Below are the code and all the weights of a small trained network. Each question names an input and a class and asks about switching units off, where a switched-off unit gives its printed mean instead of its output.

import numpy as np


def w(rows, s, z=0):
    codes = np.array(rows[::2]) - 128.0
    scale = np.full(codes.shape[1], s)
    scale[-1] = z or s
    return codes * scale


def norm(h):
    return h / np.sqrt((h * h).mean(-1, keepdims=True) + 1e-5)


def f(y):
    return y / 2 * (1 + np.tanh(0.7978845608 * (y + 0.044715 * y**3)))


def log_softmax(a):
    a = a - a.max(-1, keepdims=True)
    return a - np.log(np.exp(a).sum(-1, keepdims=True))


def net(x, mask):
    res = np.array(x, float).reshape(1, 7) / 4 @ E
    u = 0
    for l in range(2):
        y = f(norm(res) @ A[l][:, :-1].T + A[l][:, -1])
        res = res + np.where(mask[u : u + 4], y, B[l][:, -1]) @ B[l][:, :-1]
        u += 4
    return log_softmax(norm(res)[-1] @ U[:, :-1].T + U[:, -1])


A, B = {}, {}
E = w([
[129,128,127],'x0',
[252,19,73],'x1',
[131,129,132],'x2',
[185,255,58],'x3',
[129,128,129],'x4',
[128,128,125],'x5',
[129,127,129],'x6',
],0.0065)
A[0] = w([
[113,138,140,132],'L0N0',
[163,122,63,117],'L0N1',
[9,96,215,1],'L0N2',
[141,173,127,111],'L0N3',
],0.012,0.0097)
B[0] = w([
[145,114,153,147],'L0N0',
[136,152,188,196],'L0N1',
[18,139,250,253],'L0N2',
[74,132,108,145],'L0N3',
],0.011,0.0034)
A[1] = w([
[14,168,122,165],'L1N0',
[70,8,209,197],'L1N1',
[58,112,219,2],'L1N2',
[154,183,119,103],'L1N3',
],0.014,0.009)
B[1] = w([
[124,205,173,219],'L1N0',
[81,36,90,251],'L1N1',
[104,116,245,163],'L1N2',
[152,64,125,144],'L1N3',
],0.012)
U = w([
[56,119,192,164],'0',
[124,255,134,64],'1',
[112,33,62,10],'2',
[216,147,81,252],'3',
],0.028,0.0022)

Each question gives the input, the list of numbers given to net, and the class t.
The units are the neurons (one row each of A and B). Each row of codes is followed by its name. A weight is (code - 128) times the scale printed after its matrix; where a second scale follows, it is the last column's (A, B and U).
mask holds one flag per neuron, layer by layer. A switched-off neuron (its flag False) gives its mean, the last column of its row in B, instead of its output. The means were averaged over made-up inputs and are rounded, as every weight is.
A unit's drop is (log p(t) with every unit on - log p(t) with that unit switched off) / (log p(t) with every unit on - log p(t) with every unit switched off).
The circuit of an input: a set's keep is (log p(t) with only the set's units on - log p(t) with every unit switched off) / (log p(t) with every unit on - log p(t) with every unit switched off). Starting from all 8 units, units are removed one at a time, each time the one whose removal leaves the highest keep (on an exact tie, the one counted first), for as long as the keep stays at least 0.8.
units of the circuit, in order: the units of the circuit, biggest drop first
unit that matters most: the unit with the biggest drop
top k neurons: the k neurons with the biggest drops, biggest first
top k neurons in layer l: the k neurons of layer l with the biggest drops, biggest first
drop of u: that unit's drop, to one decimal
input [8,7,-7,2,0,6,-3], class 3: unit that matters most : L1N1
input [-7,5,1,1,-5,-8,-5], class 3: units of the circuit, in order : [L0N2; L1N1]
input [-8,3,2,4,-4,2,2], class 3: top 2 neurons in layer 1 : [L1N1; L1N0]
input [3,-7,-4,2,6,-5,7], class 1: top 2 neurons : [L1N1; L0N2]
input [7,1,5,2,6,0,-6], class 3: units of the circuit, in order : [L0N2; L1N1; L1N0]
input [-3,3,-2,5,4,-5,-2], class 3: units of the circuit, in order : [L1N1; L1N0]
input [3,-1,6,1,2,2,-6], class 1: units of the circuit, in order : [L0N2; L1N1]
input [-3,2,2,1,1,-1,-1], class 3: units of the circuit, in order : [L0N2; L1N1; L1N0]
input [4,4,3,2,5,0,-3], class 3: top 2 neurons : [L1N1; L0N2]
input [-8,3,7,6,5,1,0], class 3: units of the circuit, in order : [L1N1; L1N0]
input [-5,2,3,0,-4,-6,3], class 2: top 2 neurons : [L1N0; L0N2]
input [7,1,3,-3,1,1,-1], class 2: drop of L0N2 : 0.1
input [-5,7,-7,4,0,-4,1], class 3: drop of L1N1 : 0.6
input [2,7,-2,4,0,-2,1], class 3: units of the circuit, in order : [L1N1]
input [-7,5,1,5,6,3,8], class 3: units of the circuit, in order : [L1N1; L1N0]
input [-2,-6,4,1,7,-7,6], class 1: drop of L1N1 : 0.2
